Below are the code and all the weights of a small trained network. Each question names an input and a target symbol and asks about switching units off, where a switched-off unit gives its printed mean instead of its output.

import numpy as np


def w(rows, s, z=0):
    codes = np.array(rows[::2]) - 128.0
    scale = np.full(codes.shape[1], s)
    scale[-1] = z or s
    return codes * scale


def f(y):
    return np.maximum(y, 0)


def softmax(a):
    e = np.exp(a - a.max(-1, keepdims=True))
    return e / e.sum(-1, keepdims=True)


def log_softmax(a):
    a = a - a.max(-1, keepdims=True)
    return a - np.log(np.exp(a).sum(-1, keepdims=True))


def net(x, mask):
    ids = ['αγδζθλμπστψ'.index(c) for c in x.split()]
    T = len(ids)
    res = E[ids] + P[:T]
    u = 0
    for l in range(2):
        r = res
        for j in range(3):
            rows = slice(2 * j, 2 * j + 2)
            q, k, v = (r @ M[l][rows].T for M in (Q, K, V))
            z = softmax(np.where(np.tri(T) > 0, q @ k.T / 2**0.5, -1e9)) @ v
            o = O[l][rows]
            res = res + np.where(mask[u + j], z, o[:, -1]) @ o[:, :-1]
        u += 3
        y = f(res @ A[l][:, :-1].T + A[l][:, -1])
        res = res + np.where(mask[u : u + 12], y, B[l][:, -1]) @ B[l][:, :-1]
        u += 12
    return log_softmax(res[-1] @ U[:, :-1].T + U[:, -1])


Q, K, V, O, A, B = {}, {}, {}, {}, {}, {}
E = w([
[96,140,42,86,138,177,150,81,63,115],'α',
[53,182,96,141,47,82,137,167,126,74],'γ',
[155,156,193,58,45,24,141,185,119,84],'δ',
[65,152,101,228,165,159,179,127,195,147],'ζ',
[174,124,139,166,114,54,77,101,100,101],'θ',
[162,117,198,213,209,155,170,109,185,179],'λ',
[155,107,220,140,174,106,214,172,226,193],'μ',
[49,178,143,85,160,189,250,200,203,152],'π',
[199,94,178,2,144,110,144,167,111,152],'σ',
[205,85,158,109,209,110,120,101,69,182],'τ',
[122,168,185,203,70,38,148,192,220,65],'ψ',
],0.0024)
P = w([
[86,91,159,108,145,120,79,112,148,123],'0',
[183,189,139,180,45,166,167,206,148,179],'1',
[138,114,114,163,210,87,236,174,61,47],'2',
[123,158,105,103,140,2,178,56,149,191],'3',
[199,139,90,153,83,187,118,168,159,176],'4',
[139,121,105,164,222,64,222,190,44,50],'5',
[55,204,233,132,107,163,169,45,55,146],'6',
[218,144,98,142,126,200,105,131,143,150],'7',
[144,130,101,166,215,38,232,192,71,39],'8',
],0.0036)
Q[0] = w([
[124,163,90,153,152,19,247,157,102,123],'L0H1',
[254,52,37,74,200,72,103,172,185,147],'L0H1',
[134,82,213,135,135,144,44,185,112,86],'L0H2',
[180,91,192,128,177,9,116,131,159,184],'L0H2',
[94,154,114,84,123,122,130,78,104,179],'L0H3',
[104,188,146,123,120,80,178,61,108,189],'L0H3',
],0.024)
K[0] = w([
[16,41,196,106,132,143,21,166,189,68],'L0H1',
[169,88,181,118,139,254,31,159,94,66],'L0H1',
[168,101,191,171,107,169,109,181,72,78],'L0H2',
[208,114,189,124,124,52,116,109,117,183],'L0H2',
[139,143,88,145,122,82,183,108,127,150],'L0H3',
[152,154,86,88,126,24,156,95,154,193],'L0H3',
],0.026)
V[0] = w([
[234,95,252,100,137,77,133,143,158,135],'L0H1',
[86,158,121,19,73,160,211,212,159,129],'L0H1',
[131,124,131,113,121,125,129,128,102,112],'L0H2',
[147,111,111,41,129,91,87,89,50,119],'L0H2',
[114,100,127,101,235,161,130,102,127,168],'L0H3',
[206,130,112,160,130,186,149,159,91,147],'L0H3',
],0.016)
O[0] = w([
[63,240,109,103,170,95,28,182,154,237,198],'L0H1',
[204,199,169,92,116,117,79,1,215,90,14],'L0H1',
[133,140,134,116,124,147,101,138,105,105,117],'L0H2',
[161,129,105,4,104,115,87,118,50,118,103],'L0H2',
[143,91,183,72,220,174,170,95,135,200,254],'L0H3',
[204,117,102,149,133,207,134,165,70,122,129],'L0H3',
],0.0061,0.00078)
A[0] = w([
[155,99,86,102,102,183,141,110,114,123,8],'L0N1',
[169,158,109,213,60,185,160,162,170,148,57],'L0N2',
[112,98,152,138,135,166,86,134,99,148,68],'L0N3',
[82,68,146,148,99,147,116,91,147,109,121],'L0N4',
[132,83,114,176,187,115,188,180,42,64,40],'L0N5',
[145,102,71,129,66,185,156,78,160,115,33],'L0N6',
[185,175,91,149,28,164,102,162,93,128,123],'L0N7',
[111,163,129,107,126,123,28,52,204,167,26],'L0N8',
[191,107,70,90,76,184,77,109,41,151,5],'L0N9',
[214,116,106,171,173,143,174,138,119,1,68],'L0N10',
[238,133,98,134,94,194,147,178,124,161,170],'L0N11',
[154,126,121,186,133,150,90,221,129,154,4],'L0N12',
],0.0085,0.0021)
B[0] = w([
[125,121,91,151,165,122,89,48,136,84,140],'L0N1',
[157,82,168,51,99,108,94,156,86,202,188],'L0N2',
[87,134,112,102,164,133,101,106,125,134,137],'L0N3',
[155,74,176,160,113,104,124,125,100,106,148],'L0N4',
[143,96,104,90,42,157,240,208,110,114,253],'L0N5',
[107,88,37,168,186,123,92,116,102,116,145],'L0N6',
[172,140,173,145,163,140,144,160,153,199,178],'L0N7',
[168,93,112,70,39,189,155,122,225,139,162],'L0N8',
[73,117,14,159,159,183,118,6,138,118,153],'L0N9',
[149,154,62,47,116,164,133,119,251,150,228],'L0N10',
[188,168,89,165,64,148,105,180,164,100,238],'L0N11',
[151,99,86,121,122,167,150,35,144,68,172],'L0N12',
],0.011,0.0028)
Q[1] = w([
[186,52,86,173,129,125,55,172,139,150],'L1H1',
[186,137,27,88,183,3,194,153,165,124],'L1H1',
[151,148,83,92,140,145,162,145,119,189],'L1H2',
[136,124,130,121,116,134,148,136,113,147],'L1H2',
[119,74,110,110,121,144,190,119,133,63],'L1H3',
[132,146,106,130,90,133,123,239,134,156],'L1H3',
],0.027)
K[1] = w([
[193,217,122,204,140,241,99,191,80,96],'L1H1',
[44,16,198,103,155,240,19,217,176,35],'L1H1',
[186,183,116,95,117,162,55,195,93,157],'L1H2',
[102,207,138,143,127,144,140,129,123,134],'L1H2',
[4,82,150,67,181,139,123,82,113,52],'L1H3',
[137,52,92,151,101,138,53,231,198,160],'L1H3',
],0.019)
V[1] = w([
[173,67,169,35,212,210,159,98,82,221],'L1H1',
[138,125,91,1,74,79,65,99,34,103],'L1H1',
[118,118,154,121,105,136,113,108,123,144],'L1H2',
[99,112,113,96,182,122,99,152,125,181],'L1H2',
[165,134,105,159,101,119,81,122,127,164],'L1H3',
[125,116,88,157,89,143,109,199,167,129],'L1H3',
],0.015)
O[1] = w([
[151,147,226,145,228,201,120,170,140,34,254],'L1H1',
[50,2,122,84,182,110,131,120,235,149,120],'L1H1',
[149,111,119,142,127,145,132,109,130,150,134],'L1H2',
[124,169,98,103,148,128,142,153,136,197,104],'L1H2',
[152,113,135,96,162,154,90,192,118,147,181],'L1H3',
[99,152,102,105,136,156,104,147,108,198,186],'L1H3',
],0.0067)
A[1] = w([
[104,118,150,167,67,45,111,43,68,181,103],'L1N1',
[120,112,153,188,101,85,180,102,12,82,63],'L1N2',
[85,102,157,164,211,101,129,123,81,63,147],'L1N3',
[89,163,172,164,239,77,53,130,74,118,61],'L1N4',
[93,176,161,186,175,58,130,163,2,83,121],'L1N5',
[146,192,103,173,103,141,97,27,177,78,55],'L1N6',
[71,110,64,133,98,87,171,216,64,138,111],'L1N7',
[125,173,169,104,112,134,168,223,83,136,122],'L1N8',
[108,186,78,108,94,120,154,113,188,180,2],'L1N9',
[49,110,87,156,185,46,57,124,85,177,140],'L1N10',
[119,175,65,125,141,167,103,129,92,170,176],'L1N11',
[133,113,105,128,106,122,158,72,179,115,77],'L1N12',
],0.0094,0.0041)
B[1] = w([
[157,85,156,125,143,208,149,194,175,25,151],'L1N1',
[160,79,203,138,121,172,118,198,70,204,161],'L1N2',
[97,129,147,161,150,54,64,122,62,110,205],'L1N3',
[66,179,63,93,76,192,174,204,109,120,163],'L1N4',
[106,50,92,152,173,178,205,48,131,169,167],'L1N5',
[122,186,145,33,161,161,159,47,80,112,160],'L1N6',
[119,161,150,104,219,159,66,105,196,144,179],'L1N7',
[108,144,164,133,48,78,110,79,153,126,254],'L1N8',
[138,69,83,101,128,103,50,113,30,147,155],'L1N9',
[204,170,107,158,156,55,252,140,109,151,153],'L1N10',
[146,132,101,222,129,126,97,129,152,97,230],'L1N11',
[131,124,126,98,74,95,166,146,103,120,173],'L1N12',
],0.013,0.0087)
U = w([
[87,75,188,158,169,25,107,56,95,52,141],'α',
[154,71,100,105,56,118,243,180,169,41,103],'γ',
[104,68,83,45,78,105,105,109,78,210,96],'δ',
[156,68,193,137,142,179,171,118,59,192,82],'ζ',
[155,170,120,142,191,45,211,133,144,203,106],'θ',
[68,140,12,199,135,194,154,31,146,94,120],'λ',
[181,203,207,157,8,91,66,183,150,179,254],'μ',
[166,210,141,47,167,149,136,52,84,93,72],'π',
[69,91,162,62,214,177,69,76,254,174,124],'σ',
[62,181,123,78,127,143,131,238,54,145,90],'τ',
[216,114,64,200,177,178,64,181,138,96,131],'ψ',
],0.0027)

Each question gives the input, a string of symbols that net reads in full, and the target symbol t.
The units are the heads (2 rows each of Q, K, V and O) and the neurons (one row each of A and B). Each row of codes is followed by its name. A weight is (code - 128) times the scale printed after its matrix; where a second scale follows, it is the last column's (O, A, B and U).
mask holds one flag per unit, layer by layer, with each layer's heads first. A switched-off unit (its flag False) gives its mean, the last column of its rows in O or B, instead of its output. The means were averaged over made-up inputs and are rounded, as every weight is.
A unit's drop is (log p(t) with every unit on - log p(t) with that unit switched off) / (log p(t) with every unit on - log p(t) with every unit switched off).
The circuit of an input: a set's keep is (log p(t) with only the set's units on - log p(t) with every unit switched off) / (log p(t) with every unit on - log p(t) with every unit switched off). Starting from the 12 units with the biggest drops (on a tie, the unit counted first), units are removed one at a time, each time the one whose removal leaves the highest keep (on an exact tie, the one counted first), for as long as the keep stays at least 0.8.
circuit, biggest first: the units of the circuit, biggest drop first
unit that matters most: the unit with the biggest drop
top k neurons: the k neurons with the biggest drops, biggest first
which heads matter: for each layer, one digit per head in row order, 1 if its drop is at least 0.15 and else 0, layers parted by /
drop of u: that unit's drop, to one decimal
input μ γ μ θ δ, target μ: unit that matters most -> L0N7
input α τ α τ μ θ, target γ: top 4 neurons -> (L0N10 L0N5 L0N11 L1N12)
input α α ζ σ θ α θ, target σ: top 2 neurons -> (L0N8 L0N11)
input ζ α α τ, target ζ: top 4 neurons -> (L1N2 L1N5 L0N11 L0N10)
input θ π α, target σ: top 2 neurons -> (L1N7 L0N5)
input σ ζ δ τ, target σ: circuit, biggest first -> (L0N8 L0H1 L1H1 L0H2)
input ζ θ α α π ψ, target μ: circuit, biggest first -> (L1H1 L0N5 L0H2 L1N8)
input θ α γ π θ π, target σ: which heads matter -> 100 / 100
input ζ μ λ μ α, target μ: circuit, biggest first -> (L0H2 L1H1 L1N8)
input τ λ θ α α τ, target α: top 4 neurons -> (L1N3 L0N11 L0N5 L0N12)
input τ τ θ, target α: top 2 neurons -> (L1N3 L0N11)
input δ τ α, target θ: which heads matter -> 101 / 100
input μ α μ α μ, target μ: which heads matter -> 000 / 101
input γ ψ τ, target δ: unit that matters most -> L1H1
input π σ ζ μ ζ ζ, target π: top 2 neurons -> (L1N6 L0N10)
input μ θ σ α π δ π, target α: which heads matter -> 111 / 101
input σ α σ, target τ: top 3 neurons -> (L1N4 L0N11 L0N8)
input α ζ θ τ μ ψ θ, target τ: which heads matter -> 111 / 100
input π α α ζ, target π: top 2 neurons -> (L1N6 L0N8)
input τ ζ α μ π σ τ α, target ψ: unit that matters most -> L0H2
input ψ τ τ λ ζ σ, target ψ: top 3 neurons -> (L1N1 L1N11 L1N7)
input τ γ γ α, target τ: top 3 neurons -> (L1N4 L0N11 L0N5)
input σ α α α γ α σ α, target π: top 3 neurons -> (L1N6 L0N9 L0N11)
input α τ α τ σ α λ α, target π: top 2 neurons -> (L0N9 L1N6)
input τ θ α, target α: top 2 neurons -> (L1N3 L0N11)
input ψ σ δ, target ψ: drop of L0N12 -> 0.0
input μ μ τ ψ σ θ α, target ψ: unit that matters most -> L1H1
input θ α σ λ σ α θ, target λ: drop of L1H1 -> 0.6
